(in the rows, 128 means zero)
Each row is followed by its class number. Each block has new classes, again numbered from 0 up, in any order.
[102 160 117  92 111 155  84 153 115 146 181 108 130 126 118  82 138 122
 131  97 110  99  63 150 114 137 145 130 149 136 163 128 148 149] => 3
[127 109 130 138 104  96 149 151 128 141 156 135 112 151 160 115 132 169
 138 134 127 110 119 104 124 132 118 141 136 144 124 112  98  70] => 6
[132 100 145 112 105 110 145 157 124 142 142 123  94 139 157 126 111 150
 142 127 146  88 106 125 131 122 130 151 133 144 119 133 105  78] => 3
[157 119 103 143 162 147 116 191 112 138 133 134 129 139 172 143 107 156
 130 106 118 125 157 121 129 141 100 155 153 120 121 116 127  96] => 6
[113 116 122 129 106 109 151 134 132 129 134 148 112 140 174 100 110 164
 145 127 128 106 133 116 129 119 134 149 127 136 138 136 116  79] => 0
[127 104 108 131 110 102 143 146 133 136 157 131  98 141 161 119 105 156
 147 129 123 105 125 110 107 139 143 145 137 126 122 126 101  64] => 7
[114  77 126 124 109 108 151 161 127 144 138 120 109 147 159 119 114 166
 160 124 115  88 116 113 136 119 119 155 124 131 127 114  99  73] => 5
[118 138 127 110 120 127 112 118 131 112 177 117  99  84 143 139 116 144
 133 147 127 111 126 150 129 130 132 101 120 123 185 104 145 123] => 0
[145  92 171 114 107  75 150 147 104 134 115  78 103 143 160  96  91 153
 129 159 175 100 139 116 100 123 175 152  92 172 139 144 108 112] => 3
[161 117  82 133 174 170 101 183 118 134 141 107 115 133 186 150 104 148
 151  91 141 128 149 120 123 145 119 141 157 119 114 124 131 110] => 8
[168 115  75 144 185 141 107 183 112 119 130 133 106 132 181 140 121 138
 141  93 119 128 144 121 117 132 103 139 147 113 126 126 122  84] => 4
[ 45 146 180 103 125 144 111 108 143 159 105 134 154 117  85 135 132  94
 135 145 156 102 117  79 109 129 110 183 122 133 157 198 147 138] => 1
[116 142 106 111 151 162  94 103 116 161 170 117 133 124 139 103 124 145
 139  88 120 123 101 140 127 140 168  89 141  83 155 127 159 139] => 7
[126 131 146 141 123  96 129 107 116 138 104 105 120 172 143  90  93 202
 131 123 162 142 155 111 104 100 148 138 100 160 192 145 145 124] => 0
[147 163 117 140 130 153  95 100 119 127 153 125 115 116 132 126 119 126
 128 100 111 159 108 162 143 102 111  98 143  98 135  92 162 167] => 2
[110 122 117 132  98 104 150 143 135 125 140 141 110 136 164 114 105 165
 147 138 122 110 140 112 127 125 126 154 125 140 147 134 113  78] => 0
[132 113 120 131 117 126 134 141 130 137 153 124 103 152 183 126 122 160
 150 129 154 101 112 110 129 147 124 147 133 131 115 129 119  76] => 8
[176 124  79 144 175 139 108 184 117 119 125 141 106 131 169 151 116 143
 139  97 124 135 147 126 133 130 102 139 139 108 126 123 127  78] => 4
[130  81 117 169 102  61 148 133 123  74 151 100  75 136 160 133  96 163
 162 170 128 120 107 108 118  95  92 153 115 153 133  96  90 146] => 5
[154 135  89 131 162 153 105 185 116 128 123 141 115 128 185 130  82 158
 140  90 116 115 164 134 129 117 111 161 144 117 128 123 139  97] => 0
[139 191 141 108 100 125 179 147 101 146 174  79 103 180  80 132  57 176
  77 105 179 176 165  83 110 120 169  96 205 153  80 124 133 180] => 7
[126  98 143 120 112 109 139 155 126 137 141 128  97 145 156 122 114 155
 146 125 149  82  97 123 122 119 124 152 130 142 124 139 107  85] => 3
[126 133 117 109 124 141  88 131 139 126 167 109 102 117 126 143 122 173
 153 103  61 191 128 150 109 104 130  91 129 117 200  98 142  85] => 4
[ 94 114 137 109 156 127 148 117 156  72 132 180 150 148 168 170  81 100
 127 132 148  88  89 122 120  65 109 133 138 113   4 122  88 191] => 2
[125 111 135 144 104 111 157 152 129 145 144 138 116 145 149 118 135 162
 137 142 137 110 118 108 135 137 113 145 134 134 126 125 110  82] => 6
[127 109 103 136 109 106 146 139 132 140 163 125  91 141 164 118 111 156
 143 126 124 115 127 110 112 140 144 136 135 125 124 122 104  72] => 7
[110 131 100 113  95 107 170  63 134 107 134 127 155 209 207 113 129 186
 128 117  59 183  72 123 165 102 141 119 166 183 128  97  91 137] => 6
[165 102 118 123 157 145 110 185 105 131 124 122 102 130 172 141  92 145
 142  97 131 104 134 139 127 118 113 154 148 126 111 129 125 108] => 3
[ 77 143 142 115 139 160 187  94 163  88 103 139 134 133 166 225 137  97
 117 178 164 113  62 152 210 122  71 111 201 128  60 157 117 154] => 8
[107 144 116 111 116 152  83 137 136 148 163  75 130 103  99 130 139 155
 164 109 112 155 104 128 126 123 147 117 123 132 217 121 134 137] => 1
[104 131 129 102 156 151  61 119 137 136 171 122 105 109 147 124 141 144
 143  98  81 145 108 153  92 107 125  98 106 102 195 106 158  91] => 4
[153 138  62 178 100  99 217 165 145 134 116 104  87 145 183 192  92 144
 143 155 162 144 146  96 194 127 137 150 113 134  48 132  74 121] => 7
[175  84 108 130 159 163 119 200 107 125 129 124 105 134 167 148  90 149
 149  90 119 118 147 139 124 128 112 160 151 127 115 126 122 117] => 3
[147 127  86 136 159 149 118 175 117 123 118 134 122 130 169 135  85 155
 145  95 114 130 171 126 127 123 114 156 150 127 140 130 130 110] => 0
[119  76 124 131 113 106 152 155 125 140 148 117  99 141 159 127 123 161
 153 128 123  86 123 108 131 127 115 145 124 131 128 108  98  77] => 5
[125  99 144 126 106 111 157 148 121 146 153 137 117 145 162 112 127 155
 139 135 125 101 116 110 131 136 120 148 140 136 119 119 105  75] => 6
[129 124 122 134 126 111 142 137 119 143 157 126 108 157 181 138  86 158
 146 111 148 116 130 106 140 136 126 146 141 119 128 115 111  85] => 2
[178 156  92 169 113  90 104 156 122 130 102  95 110 158 166 111 130 169
 123 131 151 149 162 122 113 121 134 145  96 150 113 116 128  85] => 8
[141 144 128  89 147 159 102 119 110 137 124 138 132 102 191 106  73  89
 133 105 112 128 103 157 150 113 136 152 155 116 111 111 153 132] => 2
[154 147  70 117 134  98 132 167 136  92 137 150 102 149 173 197  56 127
 144 106  89 119 118 134 159  99  94 169 154 130  37  87  72  99] => 7
[112 117 153  94 108 198  82  97 156 182 123 109 122  99 108 131 137 180
 162 112  99 160 105 130 110  88 134 122 114 126 221 147 183 116] => 1
[150 145 118 117 108 142 103 136 121 149 141 122 121 100 145 121 130 147
 139 137  92 127  93 154 150 123 111 130 141 129 165 106 152 103] => 6
[162 102  97 140 160 156 113 170 123 130 122 127 115 126 176 143 121 153
 151  90 129 139 151 112 136 126 115 155 146 120 126 124 115  97] => 1
[126  94 151 113 101 111 148 149 127 138 142 128  99 147 157 122 115 160
 141 128 137  92 107 126 125 122 136 145 128 143 122 133 107  79] => 3
[146 174  31 128 148 106 133 120 126  77 193 145 171 191 182 211  60 145
 152  85 132 144 104 109 217 167 154 133 112 117 109  68  79 183] => 2
[129 120  87 123  91 138  86 109 153 140 114 129 116  94 113 137 142 147
 179 120  41 128  68 155 148  54  85 126 118 129 147 100 133 119] => 5
[134 164 156 118 144  77 105 113  85 141 114  47 142 180 140 112  96 152
 109 132 183 138 177  98  99 146 171 134 100 165 149 138 135 141] => 8
[145 108 142 134 114  95 156 121 106 123 120 121 162 156 109  93 156 135
 107 145 129 117 143 109 104 135 150 111 137 157 104 127  98 141] => 6
[148 110  96 146 148  72 111 180 137 100  98 101 116 141 150 111 117 156
 141 115 108 192 176 124  81  97 151 129 109 162 154 116  81  59] => 4
[119 117 133 128 120 104 150 122 118 142 161 130 112 159 185 130  95 151
 141 120 144  99 124 100 132 135 132 140 140 119 114 117 106  87] => 2
[132 139 173  76  64 114 204 100  86 166 140  91 141 139 131 114  94 112
 139 163 118  91  90 105 181 113 161 145 127 156  50 129 106 189] => 6
[146 143  96 108 108 161 113 128 114 145 166 107 112  92 142 100 123 120
 129 122  81 129 108 157 122 132 162 103 153 104 122 111 153 140] => 7
[130  94 135 138 106 105 153 149 129 137 144 136 119 142 156 111 138 163
 142 143 127 106 111 114 124 126 120 139 133 140 121 119 100  83] => 6
[123 175  71 164 111  54 143 176 126  92 161 140 109 129 120 168  91 110
 163 142 170  72 119  96 174 139  94 182  96 138 100 119  71 135] => 0
[169 103 110 134 166 148 115 206 104 125 121 118 109 143 162 141  91 147
 135  94 147 108 140 139 125 133 111 161 152 132 120 132 123 113] => 3
[128 118 114 129 127 103 145 141 124 126 149 143 105 152 162 124 133 150
 143 117 123 121 116 113 136 136 126 129 131 120 129 127 104  58] => 4
[117 168  91 112 125 163  63 148 124 140 144 113 136 132  73 130 142 139
 167  76  25 165  92 164 121  99  94 124 145 116 183 117 145 120] => 4
[126  96  75 168 142 115 119 142 147  97  85  96 141 138 150 196 160 132
 176 161  96  64  72 145 128  64  85 139  71 134  80 156  78 204] => 3
[130 102 111 128 110 106 147 148 131 145 150 122  92 140 160 117 102 159
 150 127 129 109 124 113 109 133 147 144 136 127 123 127 102  68] => 7
[110 147  81 137 116 100 181 188 121 107 177  84 145 202 176  75 115 191
 114 132 186 101  66 144 148 170 201 105 158 130 116 121  91 134] => 7
[125 104 146 136 110 109 153 153 122 148 150 136 114 149 149 108 130 157
 137 134 139  99 118 107 122 134 117 148 132 137 119 121 107  85] => 6
[123 108 135 132 108 109 153 151 126 145 148 134 115 145 165 114 130 156
 141 133 120 105 113 112 132 128 113 148 143 139 115 118 100  77] => 6
[123 143 128  78 122 155  99 159 137 121 139 129 137  96 121 104 135 118
 125 117  64 154 111 177 113 104 152  98 146 116 135 110 139  91] => 4

A new block, with new classes numbered from 0.
[122 161 184  88  80  66  76 153 142  88 103  95  86 148  92 115  98 151
 112 138 158 131 135 175 134  86 165 140 116 116 166 129 103  95] => 6
[ 84 176  76 118 102 123  90 147 110  91  90 133 142 156 177 141  93  15
 209 177 131 143 118 144  82 152  86 187 167 133 118 178 114  50] => 5
[ 69 143  80 102 138 128 183 111  44  97 113 122 140  99 163 113 160  65
 212 167 130 119  81  84 173 105 145 109  70 137  66 122 134 151] => 3
[ 89 179  89  90  97  73  64 131 128  80  82 113 126 165 168 105  79  17
 201 168 136 166 117 137  61 148  86 153 147 138 107 198 106  68] => 7
[ 69 158  92 132 157  90 131 127 104  81 133 108 127 143 127 110 134 156
 130 121  66 164  96 127 140 140 180 104  56 140 193 135 148 112] => 1
[115 150 105 122 136  94 119 116 119 118 106 120 109 123  93 104 119 152
 128 119  57 171 131 139 147 179 196 117  76 147 214 122 154 131] => 1
[ 67 165  83 110 174  77 148 102  72 115 122 140 139  94 152 108 163  76
 217 140 137 123  86 123 139  80 137 122  59 132  28 139 117 137] => 7
[ 88 134 100 133 185  96 167 105  77  98 119 123 136  92 157 138 184 124
 190 122 140 136  80 122 175  90 175 125  57 115  80 133 133 145] => 1
[ 61 151  98 129 142 118 122 104  89 117 133 153 133 132 120 105 149 118
 140 143  56 149 127 134 126 188 154  95  85 149 181 134 135  82] => 5
[ 88 179  67 105 125 166 112 168 116  93  83 108 151 178 165 120  75  17
 193 151 123 130 108 132  92 122  98 190 171 141 138 168 116  55] => 9
[ 74 175  70  97 108 125 101 150 138  95  73 109 126 152 172 130 103  27
 179 188 119 130 119 145  72 165 106 169 161 125 126 177 131  57] => 1
[ 69 145  96  78 166 118 168  95  82  90  82 114 139  92 130 102 174  90
 233 159 128 141 102 120 171 100 191 111  66  94  81 120 113 176] => 0
[ 94 150 108 150 151 108 117 113  81 109 133 134 166 154  83 140 150 141
 149 111  17 129 129 123 103 174 197 110  72 140 200 155 109  96] => 4
[112 188 151  54  98  79  86 144 149 110  70 118  94 129  87  92 131  90
 142 111 151 111 135 178 138  77 179 142 119 133 157 151  96  84] => 6
[148 178 148  91  78  64  95 133 130 115 113  84  83 141 114 115  81 139
 135 125 161 111 142 193 132  95 163 148 117 147 165 143 111  98] => 8
[166 194 150 106 106  17  69 148 117 112  56 115  61 141 110 109 102 112
 181 133 145 130  99 175 137  96 169 170 127 143 138 118 113 125] => 2
[ 89 120 109  99 169  93 144  85  63 109 107 104 126  85 167 122 150  77
 202 139 138 154  99 127 171 123 175 117  71 131  86 139 150 142] => 1
[ 75 179  86 121 117 149  94 128 141  88  48 126 160 158 163 112 100  14
 243 203 151 173 108 145  57 151 101 167 178 133  92 170 116  89] => 0
[106 176 110  87 124 155 115 147 146 107  68 122 162 156 127 124  98  15
 238 194 140 131 116 150  74 155 109 189 162 120  93 170 108  92] => 0
[ 82 168  99 128 134  98 114 109  89 111 116 117 153 153  80 122 143 159
 148 128  23 141 122 128 108 169 189 122  88 150 203 148 115 115] => 4
[ 96 155 117 120 148 109 128 114  86 113 116 135 130 160  96  93 117 163
 111 110  30 157 132 135 139 184 163 109  82 137 226 124 128  86] => 9
[120 189 142  98  87  62  85 112 125 102  75 105  86 156 111 112 115 100
 159 139 111 118 140 191 120 116 193 142 107 128 139 163  90  68] => 8
[ 87 143 104  80 183  92 163  97  50 110 112 149 149  71 158 117 152  70
 209 142 119 144  99 106 194 106 134 133  58 124  53 133 154 173] => 5
[153 180 164  75  90  10  70 130 149 107  74 109  44 120  81 101 102 160
 128 119 119 151 136 169 138 116 156 155 101 132 168 125 101 125] => 7
[ 97 155 108  73 124 138 106 160 136  94  98 122 177 166 148 115  81  10
 189 160 143 146 124 138  81 142  91 176 158 120 131 190 122  83] => 6
[ 91 150  53 109 131 156 106 125 143  96  42 133 146 136 143 139 117  15
 231 165 130 160 117 154  73 152  85 176 170 126  98 188 126  84] => 0
[157 180 153 124  91  57  86 137 119 122  74 110  76 141 105 105  84 100
 155 127 156 126 131 177 138  97 149 143 142 123 153 108 118 110] => 2
[101 184  81  80 114 149  95 172 141  88  59 114 139 173 168 109  66  38
 203 192 144 146 109 129  79 148  89 200 191 156 127 171 119  83] => 9
[148 202 168  81  91  43  73 137 157 130  67 122  69 137  97 100 130 114
 161 135 145 119 123 169 114 115 175 168 130 138 145 133  71 109] => 7
[ 93 126 117 125 180 116 175  71  65 100  99 158 134  97 169 115 167  56
 215 147 125 138 123 158 156 130 175 103  70 111  59 159 125 155] => 8
[130 189 163 115  79  66  73 122 104 112  62 117  97 132  73 144 130 124
 164 146 102 103 144 181 116 131 183 144 121 137 165 158  84  91] => 4
[132 194 127  88  89  84 114 156 143 113  62 122  75 137 112 114 124 123
 140 125 147  96 107 162 127  94 145 158 149 151 177 132  97 113] => 3
[ 74 127  87 107 168 117 177 105  79  93 120 115 118  88 169 115 166  81
 195 156 136 144  94 112 167 118 166 117  71 107  69 125 137 151] => 1
[ 85 187 103  98  99 117  84 167 128  73  97 136 141 179 205 120  95   4
 195 192 136 146  97 130  68 154  85 197 171 144  96 181 114  62] => 5
[127 200 139  89  97  54  85 153 117 104  77 102  65 151 114  95 106  59
 186 136 156  93 116 177 122  90 175 140 133 126 145 128  87  71] => 2
[116 184 147  85  69  72  69 119 155 134 100  97  68 141 110  79  98 102
 124 125 160 122 140 183 104  95 147 133 142 152 130 136  95  83] => 7
[ 87 146  87  82 177 107 164  81  80  98  52 144 150  74 141 106 169  96
 252 158 143 159 104 142 175  99 171 119  76 107  60 142 134 222] => 0
[ 94 161 125 116 148  91 130  90  91 119 119 121 159 152 121  94 114 130
 152 131  45 160 141 141 119 193 194 106  75 140 214 136 131 107] => 8
[ 54 146  81 101 155 105 149 101  77  90 113 117 127  94 162  92 147  71
 195 142 138 157  84 116 169  74 129 107  58 147  50 137 150 175] => 7
[141 169 185  83 106  58  95 132 122 110  75 106  75 156 106 123 110 112
 144 122 112 113 115 166 114 128 165 163 132 141 175 131  89  67] => 3
[ 83 151 109 148 120  99 104 114  89 127 163 117 120 161 122  94 131  97
 134 119  63 153 113 132  96 184 163  98  80 160 198 125 113  66] => 7
[103 209  69  97 120 126 101 178 111  90  71 135 158 166 167 115  63  32
 214 171 142 124 114 138  82 128  89 193 161 154 117 178 115  67] => 9
[118 129  94 137 128  92 127 122 114 114 129 121 125 134 119 131 125 186
 120 132  68 164 134 133 129 197 171 129  89 126 206 126 145 123] => 1
[ 66 138  97 124 175  97 168  95  47  98 134 141 133  85 147 133 148 114
 199 169 132 149  95 131 184  98 121 109  65  98  62 125 140 174] => 5
[ 75 124 103 110 169 123 167 114  80  59  72 125 118 106 154 137 171  76
 210 147 136 135  71 105 175  70 152 118  77 126  62 148 129 163] => 3
[ 91 154  99 104 136 100 129 112 108 124 134 108 133 135  93  99 107 141
 118 106  49 138 151 146 134 171 194 102  68 133 216 130 143  81] => 1
[ 77 152 120 107 136  98 106 120 111 106 118 125 133 155  96  88 118 124
 127 128  71 173 122 150 123 144 174 108  92 132 189 137 134 118] => 6
[110 166  93  99  97 117  78 133 168  91  63 132 134 147 163  95  80  14
 193 161 170 180 131 129  67 149  64 155 178 152 107 193 121 102] => 7
[ 70 149  76 101 113 171 104 158 147  86  82 129 166 163 167 116 110   7
 175 168 137 149 116 123  83 118 107 166 163 125  94 176 133  92] => 6
[118 161  59  58 104 159 115 168 155 103  89 108 142 162 163 101  62  59
 162 152 158 130 136 121  89 131  73 182 198 138 131 175 119  92] => 9
[ 69 159 107  76 147  85 150  91  51 104 111 145 126  92 170  96 150  52
 182 138 125 137 107 135 177 105 120 118  78 119  63 145 139 130] => 5
[ 81 175 115 108 109 130  88 160 126  60  66 115 174 173 171 156 129  40
 206 184 103 121 110 101  55 156 127 187 159 137 124 189  95  70] => 4
[ 88 166 110 103 137  92 126 120  93 101 107 122 127 153  98  97  97 121
 159 138  64 150 116 131 118 169 161 100  92 162 218 137 130 109] => 3
[ 94 156 105 122 145 109 121 113 124 114 110 140 128 139 109  82 151  93
 149 103  47 165 125 103 122 175 190 114  72 147 190 123 113 103] => 7
[ 81 174 102 115 143 105 103 108  98 106  72 134 158 134  90 127 143 117
 174 134  47 134 135 137 106 161 184 113 102 150 196 168 117 124] => 4
[ 90 176 108 115 121  93  98  98 132 135 120 123 146 157  80  64 136 125
 126 100  49 165 131 102 114 169 183  90  78 152 204 133 108  84] => 7
[ 79 134  92 110 126 116 114 123 109 116 135 124 135 146  94  88 113 143
 123 136  55 167 145 136 122 162 202 103  83 134 191 117 140 128] => 6
[ 60 111  71 115 174 130 178 106  60  85 120 148 123  79 150 102 176  69
 193 150 135 167  84 122 188  81 147  96  56 113  44 136 158 205] => 6
[ 97 199 156  83 113  62  83 126 108 100  64 100  96 130  83 130 143 114
 170 137 100  95 122 163 121  99 200 135 109 138 167 152  82  99] => 4
[152 175 172  67 103  65  91 141 144 104  76 138  88 141  98 130 128 122
 148 128 123 116 136 175 144 128 157 177 126 111 155 160  86  97] => 5
[ 72 164 104 122 146  90 114  81  78 130 116 116 137 139  96  83 125 129
 164 127  50 167 129 156 112 180 193  87  80 130 210 111 124 102] => 0
[ 98 175  79  95  95 101  91 144 133  91  99 113 148 156 147 117  71  18
 198 159 142 147 130 126  72 147  61 162 144 130 119 193 108  55] => 7
[100 148 131 146 147  97 141 103  97 111 107 145 145 154 116 108 121 168
 124 113  63 158 125 132 123 165 167 101 100 139 219 116 127 126] => 3
[ 71 166  75  90 119 131  91 152 150  91  77  81 133 160 165 138 106  44
 184 178 113 140  97 123  77 152 126 191 155 145 127 171 133  50] => 1
[ 91 166  46 128  95 155 107 144 137  80  38 138 154 159 197 136 140  20
 229 173 127 161  97 136  74 151 105 217 176 131  79 171 121  97] => 0
[130 174 161  79  97  59  86 143 122 115  93 106  95 127  70 117 104 119
 133 112 144 127 130 182 151  89 148 147 106 124 175 142 112  88] => 6
[129 139 150  88 101 107 108 142 152 109 105 111  94 128 103 102 134 120
 102  92 155 133 133 153 150  79 164 137 125 115 161 126 110 112] => 6
